(in the rows, 128 means zero)
Here are made-up things, facts about them, and rows of numbers that follow some of those facts. Name the thing behind each unnamed row.

Some facts about the things:
ζ: is of sort; Λ: refers to; η: belongs to class; φ: sits directly inside
viposton: ζ j; η 953; φ lipagok
niklan: ζ e; η 953; φ pagol
voran: ζ e; Λ romer,didun,drotris,kapu,grovu; η 953; φ trufen
plestubra: ζ f; η 775; φ drubir
grovu: ζ c; η 953; φ besto
branur: ζ e; η 953; φ besto
pluzir: ζ h; η 953; φ drotris
nomem: ζ b; η 953; φ pafibi
kizin: ζ j; η 775; φ gogodrak
pliklek: ζ a; η 953; φ numir
fludruk: η 953; φ vizer
ritis: ζ a; Λ stigral,negibram; η 953; φ besto
stiklifim: ζ j; η 444; φ stusok
flofo: ζ b; η 775; φ doplunem
postos: ζ b; η 444; φ vizer
pluvuti: η 953; φ rusal
gistos: ζ f; Λ trotra,tafer,pagol,gribrin; η 953; φ letrok
rokle: ζ c; η 953; φ stusok
stodrik: ζ c; Λ gebram,dube,grupleror,dronudrar; η 775; φ tuko
gamu: ζ a; η 953; φ letrok
fatak: ζ e; Λ stiklifim,zavon,gamu,ramer,trafibo,flefos,lostun; η 444; φ drotris
fopivak: ζ b; η 953; φ plagrir
nikli: ζ f; η 444; φ lipagok
loflame: Λ pliklek,toska,stigral,zuta,zupliklom,ziril; φ doplunem
grogrir: ζ d; η 953; φ letrok
vizer: φ drubir
skepigrem: Λ greka,roklu,skuplan,lostun; η 953; φ vizer
mufa: ζ c; η 953; φ numir
tafer: ζ i; η 775; φ flipluvi
bevek: η 953; φ letrok
plostun: ζ h; Λ stigral,brekugrur,gamu,brifi,vedrun,flipluvi,mabok; η 953; φ numir
fogil: ζ f; η 953; φ kuflur
rodo: ζ h; Λ zavon; η 953; φ loflame
stegrodri: ζ e; η 953; φ brusko
ledrel: η 953; φ matagu
kevem: ζ i; η 775; φ loflame
mapim: ζ a; Λ rabravok,letrok; η 953; φ fiplik
zibru: ζ g; Λ rimom,tafer,niklan; η 953; φ letrok
navok: ζ b; Λ sostos; η 953; φ gogodrak
skoplu: Λ klare,lostun; η 444; φ klidiris
gride: ζ h; η 953; φ brusko
rabravok: ζ j; η 953; φ guso
kunam: ζ i; η 953; φ numir
klimun: ζ i; η 953; φ lipagok
matagu: Λ postos
flemi: ζ c; Λ pliklek,drotris,fidrar,brifi,stala,bruplor; η 775; φ letrok
drotris: φ klidiris
sebo: ζ d; η 444; φ trafibo
flivipom: ζ g; Λ skisir; η 444; φ plagrir
fiplom: ζ i; η 444; φ fiplik
triflu: ζ j; Λ plagrir,skuplan; η 953; φ letrok
droflos: ζ f; Λ skisir,doplunem,gamu,klozar,stegrodri; η 775; φ klidiris
feden: ζ e; Λ bevek; η 775; φ trotra
stigral: η 775; φ loflame
rati: ζ c; Λ pluzir; η 953; φ trafibo
romer: ζ f; η 953; φ liral
nagru: ζ b; η 953; φ guso
flusom: ζ i; η 775; φ trufen
liflakler: ζ h; η 953; φ rusal
fegu: η 953; φ liral
skaskik: ζ e; η 775; φ flipluvi
bofe: ζ d; Λ zavon,roflek,dipler,fidrar,fogil,pludufu,grogrir,stusok; η 953; φ fleten
niske: Λ pluvuti,dririm,besto
plaflem: ζ d; Λ tetriber,skaskik; η 953; φ numir
zazes: ζ b; η 953; φ trufen
daplu: ζ h; Λ plunar,raro,besto; η 953; φ kuflur
liklin: Λ tetriber,gutror,gride,lesik,fimulak,branur; η 775; φ gogodrak
letrok: φ klidiris
trotra: φ doplunem
sozuri: ζ f; η 444; φ loflame
fleten: Λ romer,brifi,vedrun,gribrin
flapos: ζ i; η 953; φ trotra
viklok: ζ j; η 953; φ klidiris
platrugrel: ζ e; Λ bule,sostos,dutrira,gribrin; η 775; φ fiplik
grupleror: ζ e; η 953; φ letrok
fufiplor: ζ d; η 953; φ lipagok
gugrik: Λ skisir,mazil,plestubra,trafibo,grogrir; φ tridor
fanun: ζ a; Λ plunar,fopivak,klare,klaska; η 953; φ kuflur
skuplan: ζ g; η 953; φ pagol
siflam: ζ b; η 953; φ letrok
tuko: φ guso
skepel: ζ j; η 775; φ vulin
kanek: ζ c; Λ rimom,tafer; η 953; φ drubir
fleklum: ζ f; η 953; φ vizer
stala: ζ d; η 953; φ niske
sostos: ζ e; η 444; φ niske
flibiplo: ζ a; Λ doplunem,rabravok,niklan,brusko,kuflur,fimulak,nagrim; η 444; φ boklun
naplik: ζ h; Λ tragi; η 775; φ lesik
fudul: ζ d; η 444; φ drubir
skeriro: ζ a; Λ flefos; η 953; φ guper
brostel: ζ b; Λ sozuri,romer; η 953; φ pagol
trufen: Λ nikli,pluzir; φ tridor
raflol: ζ f; η 444; φ plagrir
zavon: ζ c; η 953; φ trotra
pugur: ζ g; η 953; φ trufen
brugal: Λ tabragri,fidrar,ramer; φ fiplik
kefugrus: ζ c; η 953; φ plagrir
kotren: η 444; φ trufen
flomo: ζ g; Λ ledrel,romer,rabravok,dube,fimulak; η 953; φ stusok
niskar: ζ i; η 444; φ matagu
fleve: ζ a; Λ stiklifim,rokle,gagiklar,stusok; η 953; φ loflame
kuge: ζ f; η 775; φ fiplik
mastul: ζ j; η 953; φ tridor
zuta: ζ b; η 444; φ drotris
tidren: ζ e; Λ fludruk,tafer; η 953; φ doplunem
roflek: ζ i; η 953; φ doplunem
pafibi: φ guso
zupliklom: ζ e; η 444; φ tuko
tasifur: ζ a; η 444; φ pafibi
mabok: ζ d; η 444; φ vizer
moskis: ζ g; Λ bule,gagiklar; η 953; φ kuflur
stusok: φ klidiris
pluzar: ζ a; Λ greka,letrok; η 953; φ plagrir
dririm: ζ f; η 953; φ gogodrak
kinor: η 953; φ liral
kadriflo: ζ h; Λ kunam,brusko,tragi; η 953; φ gugrik
tabragri: η 953; φ brifi
sazu: ζ g; Λ bule; η 953; φ rusal
zaklo: ζ f; Λ niskar,nagrim; η 444; φ doplunem
brusko: φ tridor
pagol: φ lesik
kostu: ζ i; η 953; φ lesik
liral: Λ tafer,fegu; φ niske
vede: Λ viklok,plodrigok,roflek,fidrar; η 953; φ gugrik
nukivos: ζ h; η 953; φ vulin
dipler: ζ e; η 953; φ drubir
sturur: ζ i; Λ skepel,zupliklom,rusal,grupleror; η 953; φ liral
trafibo: φ niske
nagrim: ζ e; η 775; φ plagrir
gebram: ζ i; η 953; φ pagol
roklu: ζ c; η 953; φ trufen
plodrigok: ζ g; η 775; φ liral
klare: ζ f; η 953; φ trufen
toska: ζ h; η 775; φ vizer
skudi: ζ j; Λ drotris; η 444; φ drubir
tragi: η 444; φ liral
stefa: ζ f; η 953; φ tuko
zukluk: ζ e; η 775; φ stusok
grudros: ζ f; η 953; φ stusok
gibromik: ζ j; η 953; φ rusal
nafla: ζ c; η 775; φ brifi
skonogrem: ζ j; Λ letrok,skuplan; η 775; φ numir
groflol: ζ a; Λ brifi,tasifur; η 444; φ drotris
gagiklar: ζ g; η 953; φ brifi
gogodrak: φ doplunem
nodrer: ζ h; η 953; φ guso
roru: ζ e; η 444; φ loflame
plaklal: ζ g; Λ bovak,rimom,lostil,kostu,nukivos; η 953; φ klidiris
bruli: ζ h; η 444; φ tridor
bruplor: ζ b; η 775; φ matagu
rimom: ζ j; η 775; φ kuflur
lestim: ζ b; Λ stiklifim,bruli,tasifur; η 444; φ flipluvi
plisten: η 953; φ gogodrak
fimulak: ζ f; η 775; φ niske
lostil: ζ h; η 775; φ gogodrak
brifu: ζ i; η 775; φ tuko
kapu: ζ b; η 775; φ kuflur
gipor: ζ f; η 953; φ pagol
vedrun: ζ f; η 953; φ numir
pide: ζ j; η 775; φ trufen
numir: φ rusal
foflen: ζ e; Λ gebram,kotren,stusok; η 444; φ gugrik
kikli: ζ g; Λ mazil; η 953; φ boklun
bule: ζ j; η 953; φ brugal
tridor: Λ sisu
guso: Λ trotra,toska,grovu
greka: ζ a; η 953; φ klidiris
plunar: η 953; φ liral
vegrural: ζ b; η 775; φ klidiris
kuflur: φ niske
roklan: ζ b; η 775; φ stusok
gutror: ζ b; η 444; φ numir
lostun: ζ a; η 775; φ gugrik
klozar: ζ c; η 953; φ lesik
plagrir: φ tridor
skedak: Λ zukluk,gagiklar; η 444; φ brugal
bovak: ζ d; η 953; φ plagrir
guper: φ fleten
skisir: η 444; φ tuko
mazil: ζ a; η 444; φ flipluvi
pugruvek: Λ gebram,raro,niklan,mufa; η 953; φ loflame
dronudrar: ζ a; η 953; φ drubir
dube: ζ i; η 953; φ drubir
klaska: ζ c; η 953; φ matagu
rasimek: ζ b; η 953; φ fleten
raro: ζ h; η 953; φ boklun
skotris: ζ c; η 775; φ liral
boklun: φ brifi
lipagok: φ fiplik
sadrovak: ζ a; Λ greka,tabragri,gribrin; η 953; φ lesik
trodos: ζ c; η 953; φ gogodrak
gosel: ζ f; Λ gipor,rusal,boklun,dube,numir,nagru,nagrim; η 953; φ brifi
debro: ζ b; η 953; φ gugrik
fiplik: Λ sebo,stusok
ramer: ζ a; η 953; φ vizer
pludufu: ζ a; η 953; φ pagol
negibram: ζ f; η 953; φ lesik
firel: ζ d; Λ gipor,rimom,numir,tasifur; η 953; φ rusal
lagafum: ζ e; η 953; φ lesik
toklis: ζ a; η 953; φ gogodrak
flipluvi: φ niske
steba: ζ a; Λ zukluk,raro,roflek,boklun; η 444; φ lipagok
flefos: ζ d; η 953; φ vulin
geril: ζ c; Λ stigral,vegrural,boklun,nukivos; η 444; φ fleten
gruklem: ζ d; Λ trodos,fudul; η 775; φ gugrik
zoka: ζ b; Λ bule,stiklifim; η 953; φ brugal
didun: η 953; φ stusok
dubre: ζ a; η 775; φ brifi
postor: ζ j; Λ bule,gipor,nikli,fudul,plodrigok,niklan,lesik; η 953; φ plagrir
besto: φ matagu
stuskir: η 953; φ boklun
tadrik: ζ i; η 953; φ brifi
fidrar: ζ b; η 953; φ rusal
dutrira: ζ h; η 953; φ stusok
vulin: Λ trodos,boklun,grudros,fiplom; φ tridor
tetriber: η 953; φ loflame
gribrin: ζ g; η 953; φ tridor
sisu: ζ e; η 775; φ brugal
brekugrur: η 953; φ rusal
bivis: ζ d; η 775; φ brusko
geko: ζ b; η 444; φ boklun
ziril: η 775; φ brifi
stalo: ζ a; Λ kizin,pluvuti,niklan,lesik,stusok; η 953; φ tridor

Named rows:
[142 118 150 108 117 137 118 132 134 114 134 102 147 137 121 102 132 140
 130 128 134 127 116 126 138 151 132 138 112 137 130 108 141 111 149 134
 132] -> pliklek
[123 140 141 159 136 153 132 117 175 116  90 134 137 111 122 103 108 106
 122 112 148 155 143 132  99 154  75 129 117 119 111 100 105 130 136 150
 154] -> sadrovak
[134 142  92 163 119 146 167 133 134 131 118 125 112 140 138 132  81 130
 112 138 146 138 149 146  63 111  70 130 148  80 146 134  92 175  96 140
 135] -> flibiplo
[150 124 106  87  79 135 156 161 125 152 173  90 113 175 114 109 104 151
 173 203 143  90 140 129  99 110  86 184 145 113 171 136 148 150  97 145
 115] -> geko
[128 115 156 127 146 128 114 139 100 105 127 103 155 127 139 137 146 142
  81  88 121 150  90 124 134 152 160  86 112 127 121 116 131 119 163  98
 138] -> trodos
[127 114 158 128 143 126 112 136 102 102 135 110 157 123 141 129 147 148
  83  85 117 142  91 126 134 146 160  91 107 130 117 118 131 121 163  97
 135] -> klaska
[135  97 173 147 126 145 112 104 125  82 162 132 141 121 146  90 128 163
 121 109 131 133 104 151 142 132 164 129  87 106  85 109 134 143 170 134
 105] -> flefos
[119 134 101  79 103 118 146 170  93 176 169 130 120 169 110 127 109 135
 132 168 112 114 175  90 112 106 108 142 158 136 175 165 145 132  72 110
 128] -> roru
[105 138  92 106 130  85 139 118 138 171 141 145 107 142 108 176 148 122
 157 179  88 118 152 106 143 103 132 151 198 191 151 137 173  83 102 135
 161] -> zukluk
[146 116 154  87 102 139 121 147 154 120 141  82 146 134 118  87 128 137
 162 170 150 111 107 133 130 148 100 175 108 140 139 100 158 104 147 164
 132] -> stefa
[ 38 189 232 146 152  91  60 160 148 149  53 249 107 186 169 179 195  73
  90 140 132 150  91 165 121 147  89  54 120  83  61 104 119 113 118  99
  53] -> sazu
[116 115 162 125 151 131 125 154 104 106 148  77 169 108 144 125 166 141
 101 110 127 130  67 132 112 134 134 114  96 132 135 111 143 125 178 113
 149] -> kostu
[140 142 117 127 122 118 124 114  97 143 129 107 113 129 134 139 145 126
 163 117 115 105 115 128 155 130 166 133 130 128 145 140 109 151 129 105
 112] -> vizer
[121 111 125 142 108 123 133 133  81 110 202 171 132 155 146 105 106 176
 119 136 108  96 149 147 111  88 141 144 121  99 147 156 120 173 117 113
  96] -> kotren
[134 120 153 107 121 130 114 134 122 112 130 118 146 137 128 114 131 140
 115 111 129 134 120 122 150 149 147 123 110 131 124 115 138 104 142 123
 123] -> stuskir
[147 142 109 122 118 117 122 114  94 139 128 103 113 129 133 140 144 126
 162 116 116 108 116 128 153 137 163 133 137 131 150 141 103 151 131 103
 116] -> flipluvi
[142 120 148 100 121 129 116 134 123 117 126 109 143 139 128 114 129 137
 112 117 129 138 118 120 150 154 148 115 118 134 126 116 140 100 139 122
 126] -> plisten

Name these rows:
No name comes twice in this set of rows, the named rows included.
[139 130  49 147 199  80 180 158  98 124 114  74 146  29 201 202 164 127
  76 117 157  98  30 169 120  27 156 132 105  92 183 159 157  69 109 199
 133] : tafer
[120 105 102 215 143 123 142  77 168  91 125 174 102 101 141 164 133 138
 128 137 130 119 112 187 108  80 137 128 133 113  71 130 117 173 155 152
 114] : gruklem
[ 97 137 185 111 138 107  86 145 107 124 116 174 132 162 145 143 162 123
  89 109 115 145 109 128 152 152 155  75 118 126  98 120 136 106 141  91
  95] : gagiklar
[132 138 139 138 121 159 140 125 193 122  95 107 139 110 120  88 105 104
 157 151 165 134 134 137  88 147  49 170 113 120 126  93 120 122 133 183
 152] : gosel
[133 127  77 173 140 115 145  99 166 125  89 152 103 112 117 188 126 111
 121 134 126 135 133 153 115 106 115 113 166 144 108 133 116 138 130 136
 141] : liklin
[123  96  96 153 150 103 140 133 116 112 152  94 136 103 133 195 173 143
 119 141 108 104  65 160 104  88 147 119 142 156 131 136 153 149 181 112
 152] : brifu
[ 55 155 207 157 163 145 105 130 155 151  96 219  97 122 160 134 144  91
 102 132 141 175 133 124 133 113 119  76 107  68  34 123 143 117  87 143
  70] : postor
[138 161  84 134 209 117 150 173 115 130  34 144 151  25 194 142 107  74
  25  43 208 159 103 137 140  80 125  79  57  47 159 163  99  39  50 204
 100] : zibru
[119 166 124 173 136 131 126 101 134 146  85 148 100 116 132 145 130  94
 159 114 124 130 137 140 111 133 108 121 146 110 123 132  74 172 121 116
 124] : fiplik
[136 144  94 162 116 140 153 126 125 134 114 131 108 163 125 148  87 128
 101 129 129 144 156 134  70 131  84 109 165  99 144 132  82 176 103 109
 141] : skoplu
[104 154 132 156 113 129 134 145 125 142 113 173  93 182 147 159 115 122
 107 160 134 135 132 157  76 118  76 101 157  79 118 132  98 180 100 107
  97] : skedak

Now the same things, written a new way:
Some things and their rows:
[135 183 123 140  80 119 137 149 138 118 176 144 150] -> ziril
[137 170 112 152  72 118 148 158 142 113 172 124 131] -> brifi
[137 161 144 174 111  54 113 140 148  77 173 144 167] -> tasifur
[123 169 100 137 115 104 147 163 129 116 174 156 173] -> mufa
[127 168 142 169  98 101 133 142 130 105 175 154 160] -> branur
[123 174 129 154 115  98 138 136 147 114 171 161 147] -> plisten
[127 167 142 170  98 101 134 143 132 106 174 153 159] -> niklan
[120 166 147 177 117  62 140 143 146  92 161 175 149] -> roru
[121 164 129 150 102 103 135 146 138 111 177 161 161] -> plunar
[150 183 136 143  81 109 127 138 150 111 182 130 150] -> plodrigok
[144 177 119 150  84 112 157 146 158 119 168 131 118] -> klidiris
[122 207  96 175  98 118 134 133 139 112 155 121 101] -> trufen
[113 201 125 193 122 101 120 118 126 104 157 148 130] -> voran
[104 163 154 187 108  69 139 139 141  95 157 186 140] -> geko
[122 165 128 150 104 104 135 146 139 111 176 162 160] -> fegu
[126 169 103 135 115 103 148 164 132 117 175 159 174] -> trodos
[ 96 173 135 192  89 116 117 134 107 101 166 156 147] -> fopivak

Name these rows:
No name comes twice in this set of rows, the named rows included.
[119 177 126 156 114 100 135 135 143 113 170 162 146] : stuskir
[141 181 116 152  84 112 153 147 155 118 168 128 118] : gogodrak
[124 197 123 173  78 121 120 139 113 107 170 128 145] : nagrim
[133 177 154 160  67 120 141 141 137 119 174 155 140] : kapu
[140 163  98 136 113 101 160 144 133 120 173 170 182] : rokle
[131 193 105 144 142  95 153 144 153 123 164 165 145] : rati
[148 208 144 164 102 107 143 123 155 121 165 147 121] : platrugrel
[138 181 126 138  80 118 139 148 142 119 177 145 149] : stigral
[142 170 157 159 106  89 110 151 154  94 187 119 156] : gamu
[108 178 123 186  98 109 116 138 108  98 168 142 155] : stegrodri
[146 182 145 154  77 114 142 145 139 115 176 140 148] : skaskik
[150 180 147 168 116  82 120 120 157  98 178 130 149] : toklis
[105 149 152 183  94  74 136 151 133  91 162 185 154] : gutror

